Known rows:
getri: [ 5  5  0  4 -3 -1 15 -8  3  4  0  9 -8 -4  4 -9 12  5  0  0 -5  3 16  1
 -3 -4  3 10  8 -4 -8 21 -2  3  1 -3  2  4 -8 -4 10]
flotun: [  4   1 -10   5   1   2  -7  -1   1   6   0   7   1 -13   1 -12   3   1
  -1   5   3  -8  11  -5  -5   4   0  -3   1   4  -6   3   5   1   0  -5
   2   5   7  -2   8]
brubrus: [ -9  -3  15   1 -11  -2  11  -8  -4  -3  -5 -11  -8  15  -5   9   0   5
   1  -5 -18  14  11   7   6  -7   6   1   9  -9   4   6   6  -2  -7 -15
  -3  -4  -5  -4 -11]
foflir: [ 11 -17  14 -11   1   2 -19  -9  -3  -8  -2  -3  17 -10   9  -4  -2  -8
   3  -7   9  -1 -21   2  -8  -5   3  -4   4   8  11  -1  -4   0  14   0
   0 -14  -7  10  -3]
brugo: [  2  -8  13  -5   2   6 -10  -6  -1  -7  -2 -13  12   2   7  -3   1  -3
  -3  -5   7  -2 -16   2   3   1  -5   4  -4   8   2  -2   3  -5   7  -5
   1   1   1   6   1]
stuste: [  6   7 -12   5   1   2  -7   1   5   5   0   8   4  -9   5 -10   2   0
   6   4   2  -6   7  -2 -10   3  -2   3   0   2  -3   1   0  -6  -1  -3
   2   6   2  -2  10]
geflis: [-10  -2   7   3  -7   1  -6   0  -2   0  -7 -11   1   9  -4   4  -9  -2
   4  -3 -12  10   5   2   2   1   1  -3   2   0   7 -12   7  -7  -9 -19
  -3  -1   4  -5 -11]
kliflam: [  0 -12  13  -4   3   6 -12  -8  -4  -7  -1 -14  10   0   5  -3   2  -2
  -8  -4   8  -5 -13   0   6   1  -3   0  -4   8   0  -1   7  -2   6  -6
   1   1   5   6  -2]
dritrol: [ -1   6  -6   1  -1  -1   4   0   7   3  -3  10   2 -19  -6   0  11   0
  10   8   5  -7  10  -9   0   5  -3   2   1   2  -3 -13   0   5   6  -7
  -9   5   2   3  11]
rofetes: [  4   5 -10   4   0   2  -3   0   5   6   0  10   2 -11   3 -12   2  -2
   5   4   2  -4   8  -4  -8   3  -2   3   1   4  -4   2   0  -2   0  -5
   2   6   2  -3   9]
flasoflur: [ -6   4   3  -7  11  -3  -1   2  -4   1  -2  -3  -4   4 -13   6 -13  -6
  -1   2   5   3  -4  -7 -11   4  -2  -3 -10  -3  -2  -6 -18  -5 -15   7
   4  -2  -4  -1  -5]
gudul: [ -8  -5   6   2  -9  -3   4   1  -3  -3  -1  -9  -4  12  -4  13  -3   4
   0  -4 -13   8   4   7  11  -4   5  -5   5  -6   7  -6   9   2  -1  -6
  -5  -6   2  -1 -13]
buplol: [ -5   4  -1   1  17  -4  15  13  -8   4  10   2  -8   6  -5   9  -4  -5
 -18  -1   4   6  -9  10   5   3  -1  -1  -6   2  -1  -9 -19  11  -6  19
   1  -8   2  -6   1]
klugrer: [ -3 -12  11  -4   1   3  -6  -3  -1 -10  -2 -10   5   0   8  -2   0  -4
  -3  -2   7  -3 -19  -4   7   2  -6  10  -6   4  -1  -2   6  -7   2  -4
   3   3   2   9  -2]
kator: [-16 -15  -1   6 -14  -9  11  10  -2 -10  -2  -1 -19   9   0  16  -6   3
   3   7 -11   4  -5  -6  18  -3   1   8   2 -17   3  -8  14  -4 -14  -2
   2  -4   1   8 -19]
ruves: [ 6  3 -8  4 -2 -1  9  1  2  4  4 12 -4 -7  4 -6  9  4  0  2 -1 -4  8  1
  0 -2  2  3  6 -1 -4 10  1  7  7  5  0  1 -1 -1  9]
gizek: [  4   6 -10   4  -1   2  -4   1   4   6   0  10   3 -11   4 -12   2  -2
   5   4   2  -4   7  -5  -8   3  -2   2   1   4  -4   2   1  -3   0  -4
   1   5   2  -3   9]
drasta: [  4   6  -9   4   1   2  -3   1   5   6  -1  10   2 -11   5 -13   2  -2
   4   3   2  -3   8  -3  -8   4  -2   3   1   5  -5   2   0  -2   0  -5
   1   6   2  -4  11]
zegrupos: [ -7   3   3  -7  11  -3   1   2  -4   2  -3  -3  -5   4 -12   5 -12  -6
  -3   2   4   4  -3  -6 -11   4  -2  -3  -9  -3  -3  -5 -18  -3 -15   5
   5  -1  -4  -2  -5]
pavor: [  4   6  -9   4   0   2  -2   0   4   6   0  10   2 -10   4 -13   3  -2
   4   3   1  -3   8  -3  -9   4  -2   3   1   4  -5   3   0  -2  -1  -5
   2   6   2  -4  11]

Facts:
vurate	Π	a; klotren	Π	b; groskiplos	Π	a; mumim	Π	a; klugrer	Π	d
kator	Π	b; stezo	Π	a; skuflem	Π	b; kliflam	Π	d; skedril	Π	d
brestuk	Π	b; doplum	Π	a; zadris	Π	c; gruvanas	Π	a; nilo	Π	c
brena	Π	b; kliplo	Π	c; brimun	Π	a; zavani	Π	b; gupom	Π	a
viflos	Π	a; stoplasis	Π	a; bibrumok	Π	b; mepos	Π	a; rotur	Π	a
ruves	Π	a; ziredru	Π	a; flotun	Π	a; skemilur	Π	d; pavor	Π	a
drasta	Π	a; pido	Π	a; brugo	Π	d; floklorim	Π	b; gumotrin	Π	a
dreta	Π	d; pliken	Π	a; skigropes	Π	a; flofli	Π	c; karikle	Π	b
badrofum	Π	d; potragel	Π	d; debrem	Π	a; klaves	Π	d; segran	Π	a
vodo	Π	a; povir	Π	c; debre	Π	c; tatrer	Π	a; dabroris	Π	b
zibis	Π	a; doklim	Π	b; toper	Π	a; kitrel	Π	b; bropos	Π	a
fogra	Π	b; zegrupos	Π	c; drumos	Π	a; pamidal	Π	b; vistom	Π	b
labron	Π	c; dimek	Π	a; flasoflur	Π	c; todril	Π	d; brubrus	Π	b
zuflel	Π	a; deplu	Π	d; kletra	Π	a; vozu	Π	a; getri	Π	a
skofoskek	Π	c; kugren	Π	c; leflol	Π	d; buplol	Π	c; tobustu	Π	a
midibrem	Π	b; keflal	Π	a; rofetes	Π	a; sestotrur	Π	a; petrotrok	Π	a
vidudrak	Π	a; sistul	Π	b; florus	Π	c; flunes	Π	c; pefin	Π	b
bostek	Π	a; limedram	Π	d; stuste	Π	a; luvel	Π	b; zibofla	Π	c
zukedu	Π	a; zozim	Π	b; tosoklar	Π	c; gravi	Π	c; graflilin	Π	a
grale	Π	d; foflir	Π	d; teplin	Π	a; dibek	Π	c; mosan	Π	a
vazi	Π	a; zuklis	Π	d; trodraku	Π	b; peze	Π	c; fepusko	Π	a
drigriskol	Π	a; zepo	Π	d; pabra	Π	c; bragrom	Π	a; nubes	Π	d
plero	Π	a; gagogik	Π	a; muzago	Π	d; kolan	Π	b; pigo	Π	a
genu	Π	a; fludran	Π	a; grimos	Π	c; timas	Π	b; flama	Π	a
bobrak	Π	a; gizek	Π	a; dritrol	Π	a; fakli	Π	d; tradis	Π	b
posketrir	Π	d; greflinem	Π	a; drifes	Π	a; statrinum	Π	c; rudros	Π	b
flesta	Π	c; siploplin	Π	a; gobren	Π	a; brima	Π	c; raklo	Π	b
kiklal	Π	d; viton	Π	d; gudul	Π	b; brumam	Π	d; ragraplon	Π	d
stevukla	Π	c; loflil	Π	d; trotra	Π	b; tukol	Π	c; drabe	Π	d
dropliplin	Π	b; mopli	Π	a; fluten	Π	b; mepus	Π	d; geflis	Π	b
droru	Π	c; kovel	Π	a; vurate	θ	pavor; vurate	θ	pabra; kator	θ	povir
kator	θ	florus; kator	θ	klugrer; brestuk	θ	dibek; zadris	θ	brugo; zadris	θ	skigropes
zadris	θ	stoplasis; zadris	θ	tobustu; zadris	θ	groskiplos; nilo	θ	peze; nilo	θ	dropliplin
nilo	θ	kolan; brimun	θ	dabroris; brimun	θ	kovel; gupom	θ	petrotrok; gupom	θ	ragraplon
gupom	θ	stuste; viflos	θ	kliplo; viflos	θ	doklim; viflos	θ	viton; ruves	θ	gizek
ruves	θ	bostek; ruves	θ	todril; ziredru	θ	bragrom; ziredru	θ	skigropes; ziredru	θ	raklo
ziredru	θ	siploplin; ziredru	θ	skuflem; ziredru	θ	pamidal; skemilur	θ	doplum; floklorim	θ	vistom
pliken	θ	labron; pliken	θ	drasta; pliken	θ	pabra; karikle	θ	foflir; badrofum	θ	zuflel
badrofum	θ	pido; badrofum	θ	drifes; klaves	θ	zuflel; klaves	θ	brena; debre	θ	fluten
debre	θ	groskiplos; tatrer	θ	fluten; tatrer	θ	trotra; tatrer	θ	zibofla; tatrer	θ	foflir
zibis	θ	genu; kitrel	θ	rofetes; kitrel	θ	zegrupos; drumos	θ	toper; drumos	θ	foflir
brubrus	θ	fogra; brubrus	θ	gobren; kletra	θ	skuflem; vozu	θ	flunes; vozu	θ	trodraku
vozu	θ	trotra; vozu	θ	stevukla; getri	θ	fogra; getri	θ	mepus; getri	θ	muzago
getri	θ	gobren; skofoskek	θ	statrinum; kugren	θ	fogra; kugren	θ	trodraku; kugren	θ	flofli
leflol	θ	skigropes; leflol	θ	ragraplon; buplol	θ	pido; buplol	θ	brena; buplol	θ	bropos
midibrem	θ	povir; sestotrur	θ	trotra; sestotrur	θ	mumim; sestotrur	θ	kiklal; vidudrak	θ	dimek
vidudrak	θ	potragel; vidudrak	θ	kiklal; sistul	θ	tradis; limedram	θ	tradis; limedram	θ	flotun
luvel	θ	flunes; luvel	θ	geflis; luvel	θ	vistom; luvel	θ	pabra; zukedu	θ	klugrer
zukedu	θ	vodo; zozim	θ	doplum; gravi	θ	ragraplon; graflilin	θ	segran; graflilin	θ	tosoklar
grale	θ	geflis; teplin	θ	mepos; mosan	θ	pigo; vazi	θ	dibek; zuklis	θ	drifes
zuklis	θ	labron; fepusko	θ	posketrir; fepusko	θ	kovel; fepusko	θ	pigo; zepo	θ	toper
zepo	θ	petrotrok; zepo	θ	raklo; zepo	θ	tosoklar; zepo	θ	mepos; zepo	θ	loflil
nubes	θ	ragraplon; gagogik	θ	dritrol; fludran	θ	plero; fludran	θ	brima; fludran	θ	gruvanas
fludran	θ	doplum; grimos	θ	loflil; timas	θ	skedril; timas	θ	gruvanas; flama	θ	zegrupos
bobrak	θ	potragel; bobrak	θ	genu; fakli	θ	stezo; fakli	θ	vodo; greflinem	θ	dimek
greflinem	θ	toper; greflinem	θ	dropliplin; greflinem	θ	keflal; greflinem	θ	skuflem; rudros	θ	dritrol
rudros	θ	pigo; flesta	θ	povir; flesta	θ	zibofla; flesta	θ	tosoklar; gudul	θ	zavani
gudul	θ	bibrumok; brumam	θ	pido; brumam	θ	debrem; tukol	θ	tradis; tukol	θ	rotur
tukol	θ	kliflam; drabe	θ	potragel; mopli	θ	plero; mopli	θ	dritrol; mopli	θ	florus
mopli	θ	deplu; droru	θ	gumotrin; droru	θ	klotren; droru	θ	doplum

Rows:
No name comes twice in this set of rows, the named rows included.
[  3  -9  13   0   5   3   7  -2  -5  -7   7 -10   5   6  12   0  10  -1
 -16  -8   4   2 -18  14  18  -3  -3   7   1   9   1   1   2   9  13   4
  -2  -5   1   2   5] : zuklis
[  5  -2   3  -2 -15  10  11   5   7   1  13 -10  -4  38  -9   4   4   8
   8   5 -10  12  -8   0  18  -8  -2 -25   1   9  12   9  19  11 -12   0
  -8 -12  13   2 -22] : zozim
[ -7  -3  -1  -6   9  -6  -1   6  -4  -1  -3   3  -8   0  -9   6 -16  -7
   2   5   6   1  -8 -11 -12   3  -1   1 -10  -8  -2  -6 -17  -6 -19   9
   8  -4  -5   4  -9] : tosoklar
[ 11   2  -9   1  -3  -3   2   1   1   4   4  16   0 -11   6  -3   5   2
   2  -2   1  -4   5   2  -4  -5   6  -1   9  -2   0  11  -2   8  15  12
   0  -3  -9  -2   7] : greflinem
[-10  -2   1   5  -5   0  -8   8  -2   1  -2 -10   4   7  -1   6  -9  -4
  -1  -2  -9   9  -1   6   7   3  -1  -6   0   5   8 -21   8  -3  -6 -14
  -5  -2  11  -6  -9] : brena
[-15  -3  13  -2  -9  -5  13  -2   0  -6  -6  -9  -3  -3 -21  30  13   6
   8   3  -9   3  10   0  24  -2   3  -7   7  -7  12 -30   8  15  11 -13
 -23  -6   1   7 -10] : rudros
[  1   6  -2   0   0  -3  16  -2   5   2   1  11  -2 -17  -8   8  21   5
   5   6   2  -7  14  -2   9   0   1   2   7  -2  -1  -8  -1  18  17  -1
 -15   1  -2   4  12] : mosan
[ -6 -11   5  -2  14  -3   2  -3 -16   0   4  -9 -15  -1 -18   9  -2   7
 -24   5   4  -8   8  -2   7   1   7 -18  -4  -9  -7   9  -5  14  -9  11
   5  -8   9   2 -11] : tukol
[-12 -16   5   6  -4   2 -19  -4 -13   0  -4 -19  -1  -1 -12   4  -6   7
 -14   3  -8  -6  15  -1  12   3   6 -23   2  -2   2  -8  23   3  -8 -20
  -2  -3  24  -1 -18] : tradis
[  9   3 -10   4   0  -2   3   1   2   2   4  12  -2  -7   6  -4   8   5
   0   1   0  -5   7   4  -4  -3   4   2   6  -4  -1  10  -1   5   8   8
   1  -1  -4   1   9] : ziredru
[ 18  -6  -8  -3  -3  -5  -4  -2   0   4   4  23   2 -20   9  -6   5  -1
   7  -1   2  -5   2   3 -13  -8  11  -6  15  -3   7  11  -7  12  15  12
  -1 -16 -13   4   5] : drumos
[  4  -3 -11   5  -3  -5   9   4   2   1   4  16  -9 -10   8  -5   6   3
   2   5   1  -6   3  -3   1  -3   2   7   5  -7  -4  10   2   5   2   8
   4  -1  -4   3   6] : graflilin
[ -8  -3  12   4  -8  -2  11  -2  -4  -1  -2  -9  -6  13  -1   7   0   3
  -4  -6 -17  15   8  11  10  -6   5   1   9  -4   5  -1   5   3  -4 -12
  -4  -6  -1  -6  -8] : luvel

Now the same things, written a new way:
Known rows:
drigriskol: [ 14  -2 -13  10 -11  -5  -2   1  20   5   4   0  15]
vurate: [ 26  -6 -13  11 -13  -5   4   0  13   7  -9  -3  19]
mosan: [ 19   4 -17   7  -8   3   1  -6  18   8  10  -1  14]
teplin: [19 -1 -8 -1 -4  0 -6  5 23 14  3  7 16]
ziredru: [ 27  -7  -5  -9   0   5 -10   4  28   9   0   1  18]
bragrom: [  8  -5  -5   5  -5 -10 -10  11  24  14   3   7  17]
sistul: [  6   0  21  -5  19 -14 -11 -35  -4 -20   2  14 -12]
dabroris: [ -4   6  17   2  14 -14  -4 -32 -12  -1   4  19 -13]
geflis: [ -1   5  20   9  12 -22  -3 -25 -18   3 -14  20  -9]
raklo: [ -8   2  28  -5  22 -17 -15 -20  -5  10  -2  28 -10]
fluten: [ -4  10  21   2  20 -17 -10 -19 -12   6  -8  26 -11]
kator: [ 11  13  17  -9  23   4  -4 -36 -12   6  -2  20 -12]
doklim: [ -3   2  18   4  14 -18  -7 -29 -10  -8   0  19 -12]
brena: [ -6 -12  25   6   6 -24   2 -30 -14   3  -5  19 -10]
floklorim: [ 12   3  19   2  15 -13  -4 -29 -19  -4 -14  18  -9]
buplol: [  8 -10  23 -14  11   4  33  20 -16 -11   7 -18 -10]
deplu: [-39  -2 -18  -8 -15  31  -4  -6 -23   1  -5 -17 -19]
brumam: [-22 -28  -7 -14 -18  26  -4 -12 -25 -10 -19 -24 -15]
badrofum: [-20 -30  -7 -13 -20  28  -1 -13 -26  -8 -21 -25 -16]
todril: [-38 -13 -13  -7 -17  19 -11  -3 -18 -14 -10 -17 -17]

Rows:
No name comes twice in this set of rows, the named rows included.
[  5  12  14 -15  19  15  28  17  -9 -11  20 -16 -13] : droru
[  6  11  19  -7  21  -2  -5 -31 -12   9  -3  24 -13] : midibrem
[ -4  17  14  -3  16  -7  25  34 -16 -17   6 -10  -8] : flofli
[-42 -11  -5 -15 -11  22 -15   7 -18   1 -15 -10 -15] : loflil
[-21 -11 -14  -7 -17  24  -7  -5 -27 -12 -26 -20 -15] : grale
[ -4  15  19   6  16 -22 -10 -18 -15   3 -13  27  -8] : trotra
[ -7  13  16  -1  13  -9  29  37 -19  -8   0 -10  -7] : flunes
[ 33   7 -16   8  -5   0  -3   5  13   3 -14   0  19] : vozu
[-38 -13 -14  -7 -16  18 -13  -6 -16 -23  -7 -22 -18] : kliflam
[ 13   7 -13  15  -7 -13  -6  11  15   7  -5   5  18] : mumim
[-11  19  14  -7  15   8  30  28 -15   5  19  -6 -11] : florus
[ 26   2 -13   2  -2   1  -9   5  21   0  -3   1  18] : vidudrak

